Here is a tiny trained network, its code and every weight. The questions are about switching its units off for an input and a class, where a switched-off unit gives its printed mean instead of its output.

import numpy as np


def w(rows, s, z=0):
    codes = np.array(rows[::2]) - 128.0
    scale = np.full(codes.shape[1], s)
    scale[-1] = z or s
    return codes * scale


def f(y):
    return y / 2 * (1 + np.tanh(0.7978845608 * (y + 0.044715 * y**3)))


def log_softmax(a):
    a = a - a.max(-1, keepdims=True)
    return a - np.log(np.exp(a).sum(-1, keepdims=True))


def net(x, mask):
    res = np.array(x, float).reshape(1, 8) / 4 @ E
    y = f(res @ A[0][:, :-1].T + A[0][:, -1])
    res = res + np.where(mask, y, B[0][:, -1]) @ B[0][:, :-1]
    return log_softmax(res[-1] @ U[:, :-1].T + U[:, -1])


A, B = {}, {}
E = w([
[228,61,252,98,142],'x0',
[137,133,127,134,123],'x1',
[154,142,120,143,122],'x2',
[116,119,132,124,127],'x3',
[71,201,196,226,186],'x4',
[104,108,136,119,129],'x5',
[115,122,132,118,132],'x6',
[123,119,131,130,124],'x7',
],0.014)
A[0] = w([
[131,100,105,102,100,2],'N1',
[146,111,158,132,108,77],'N2',
[174,111,81,139,115,53],'N3',
[151,127,99,66,113,116],'N4',
[81,213,187,182,118,4],'N5',
[195,55,207,107,111,155],'N6',
[158,78,54,59,56,90],'N7',
[63,130,8,160,81,167],'N8',
[156,109,86,79,94,81],'N9',
[92,114,115,129,121,60],'N10',
],0.013,0.0022)
B[0] = w([
[89,106,136,134,130,158],'N1',
[147,169,119,100,127,154],'N2',
[95,98,84,167,157,155],'N3',
[81,88,200,183,42,178],'N4',
[90,81,240,145,40,198],'N5',
[187,146,88,12,157,254],'N6',
[89,126,225,222,79,236],'N7',
[254,191,37,35,204,242],'N8',
[91,151,168,226,143,189],'N9',
[185,164,90,168,166,140],'N10',
],0.0077,0.019)
U = w([
[217,150,83,11,144,254],'0',
[33,138,200,231,71,2],'1',
],0.012,0.00077)

Each question gives the input, the list of numbers given to net, and the class t.
The units are the neurons (one row each of A and B). Each row of codes is followed by its name. A weight is (code - 128) times the scale printed after its matrix; where a second scale follows, it is the last column's (A, B and U).
mask holds one flag per neuron, in row order. A switched-off neuron (its flag False) gives its mean, the last column of its row in B, instead of its output. The means were averaged over made-up inputs and are rounded, as every weight is.
A unit's drop is (log p(t) with every unit on - log p(t) with that unit switched off) / (log p(t) with every unit on - log p(t) with every unit switched off).
The circuit of an input: a set's keep is (log p(t) with only the set's units on - log p(t) with every unit switched off) / (log p(t) with every unit on - log p(t) with every unit switched off). Starting from all 10 units, units are removed one at a time, each time the one whose removal leaves the highest keep (on an exact tie, the one counted first), for as long as the keep stays at least 0.8.
units of the circuit, in order: the units of the circuit, biggest drop first
top k neurons: the k neurons with the biggest drops, biggest first
drop when u is switched off: that unit's drop, to one decimal
input [8,-4,-5,2,8,4,0,-7], class 0: top 2 neurons	(N6; N7)
input [5,3,-6,7,-8,-3,1,2], class 1: units of the circuit, in order	(N7)
input [-8,6,3,-7,7,4,-1,2], class 0: top 2 neurons	(N8; N7)
input [-5,5,-8,-7,5,0,-2,3], class 0: top 2 neurons	(N8; N7)
input [5,-8,7,7,-6,-5,-4,4], class 1: top 2 neurons	(N7; N8)
input [0,3,7,-2,-1,-5,-4,-5], class 1: top 2 neurons	(N8; N6)
input [-4,-3,-5,-7,-6,2,5,-5], class 1: top 2 neurons	(N7; N6)
input [-8,-2,4,6,7,3,6,-8], class 0: top 2 neurons	(N8; N7)
input [-8,6,8,0,7,2,0,1], class 0: top 2 neurons	(N8; N7)
input [-7,4,2,-5,5,7,-6,0], class 0: drop when N8 is switched off	1.7
input [-7,-6,-5,-5,-8,2,6,8], class 1: drop when N7 is switched off	2.1
input [-4,-2,-5,2,2,-5,-3,-2], class 0: drop when N10 is switched off	0.0
